Here is a tiny trained network, its code and every weight. The questions are about switching its units off for an input and a class, where a switched-off unit gives its printed mean instead of its output.

import numpy as np


def w(rows, s, z=0):
    codes = np.array(rows[::2]) - 128.0
    scale = np.full(codes.shape[1], s)
    scale[-1] = z or s
    return codes * scale


def f(y):
    return y / 2 * (1 + np.tanh(0.7978845608 * (y + 0.044715 * y**3)))


def log_softmax(a):
    a = a - a.max(-1, keepdims=True)
    return a - np.log(np.exp(a).sum(-1, keepdims=True))


def net(x, mask):
    res = np.array(x, float).reshape(1, 6) / 4 @ E
    y = f(res @ A[0][:, :-1].T + A[0][:, -1])
    res = res + np.where(mask, y, B[0][:, -1]) @ B[0][:, :-1]
    return log_softmax(res[-1] @ U[:, :-1].T + U[:, -1])


A, B = {}, {}
E = w([
[133,130,128,129,127,129,126,132],'x0',
[117,89,214,194,71,75,51,80],'x1',
[45,173,169,183,160,73,149,214],'x2',
[93,168,78,172,163,189,7,123],'x3',
[161,208,244,108,225,100,101,90],'x4',
[86,130,208,180,144,225,185,114],'x5',
],0.011)
A[0] = w([
[125,183,133,125,216,133,62,98,153],'N0',
[73,144,4,75,114,208,201,194,94],'N1',
[118,122,121,118,103,204,161,6,124],'N2',
[90,90,168,212,78,253,166,159,85],'N3',
[119,118,45,226,164,194,56,164,78],'N4',
[88,148,228,155,139,241,187,142,102],'N5',
[155,113,51,121,100,41,72,163,85],'N6',
[179,51,178,104,136,75,225,178,147],'N7',
[121,127,66,116,153,16,107,148,50],'N8',
[44,21,2,198,15,125,121,156,3],'N9',
[103,55,140,227,35,100,90,69,123],'N10',
[8,213,144,230,124,65,180,243,67],'N11',
[179,168,116,52,199,196,148,162,118],'N12',
],0.008,0.0034)
B[0] = w([
[115,39,163,186,117,97,204,59,199],'N0',
[52,190,207,123,115,179,112,114,218],'N1',
[208,153,33,94,118,154,48,141,181],'N2',
[144,106,98,60,226,7,86,187,201],'N3',
[135,15,141,254,88,153,171,188,210],'N4',
[104,96,78,108,227,100,61,109,216],'N5',
[120,105,104,56,194,97,77,229,197],'N6',
[83,49,96,203,123,164,215,140,211],'N7',
[118,103,133,105,166,83,101,168,180],'N8',
[164,194,138,215,163,34,163,23,255],'N9',
[17,179,231,40,95,208,122,159,220],'N10',
[200,154,50,64,1,162,89,76,252],'N11',
[98,190,182,100,105,150,165,141,191],'N12',
],0.008,0.013)
U = w([
[98,118,81,66,227,65,76,177,78],'0',
[127,189,172,158,161,79,157,55,253],'1',
[31,201,248,84,101,172,114,154,61],'2',
[198,117,35,62,40,165,75,83,124],'3',
[93,4,126,188,114,153,181,156,93],'4',
],0.012,0.0057)

Each question gives the input, the list of numbers given to net, and the class t.
The units are the neurons (one row each of A and B). Each row of codes is followed by its name. A weight is (code - 128) times the scale printed after its matrix; where a second scale follows, it is the last column's (A, B and U).
mask holds one flag per neuron, in row order. A switched-off neuron (its flag False) gives its mean, the last column of its row in B, instead of its output. The means were averaged over made-up inputs and are rounded, as every weight is.
A unit's drop is (log p(t) with every unit on - log p(t) with that unit switched off) / (log p(t) with every unit on - log p(t) with every unit switched off).
The circuit of an input: a set's keep is (log p(t) with only the set's units on - log p(t) with every unit switched off) / (log p(t) with every unit on - log p(t) with every unit switched off). Starting from the 12 units with the biggest drops (on a tie, the unit counted first), units are removed one at a time, each time the one whose removal leaves the highest keep (on an exact tie, the one counted first), for as long as the keep stays at least 0.8.
circuit, biggest first: the units of the circuit, biggest drop first
k most important neurons: the k neurons with the biggest drops, biggest first
drop of u: that unit's drop, to one decimal
input [1,-3,-6,-6,-7,1], class 1: circuit, biggest first : [N9]
input [1,2,3,-5,2,4], class 4: 4 most important neurons : [N7 N9 N6 N2]
input [0,8,8,8,-8,0], class 1: 2 most important neurons : [N9 N1]
input [-4,-3,3,1,-6,-2], class 1: 2 most important neurons : [N9 N10]
input [1,-4,-2,-8,-5,-7], class 4: 3 most important neurons : [N7 N3 N5]
input [4,3,0,-5,1,1], class 4: 3 most important neurons : [N9 N7 N1]
input [6,-2,0,-4,3,3], class 4: 2 most important neurons : [N9 N7]
input [6,-4,5,-1,-2,-1], class 3: 2 most important neurons : [N11 N10]
input [3,8,-7,3,7,-8], class 0: 2 most important neurons : [N6 N11]
input [3,4,4,5,5,3], class 1: 3 most important neurons : [N7 N0 N6]
input [-8,-6,-4,-7,3,-2], class 4: 4 most important neurons : [N7 N10 N9 N11]
input [2,-7,-5,-8,-1,-5], class 4: 3 most important neurons : [N7 N10 N11]
input [-1,-4,-6,2,3,-7], class 0: 2 most important neurons : [N11 N6]
input [-6,-5,-8,-7,5,4], class 3: circuit, biggest first : [N2]
input [-8,-2,-5,-6,-6,7], class 0: drop of N2 : 0.1
input [5,4,1,-6,3,-7], class 0: drop of N0 : 0.2
input [-7,5,0,1,4,-2], class 2: drop of N5 : 0.2
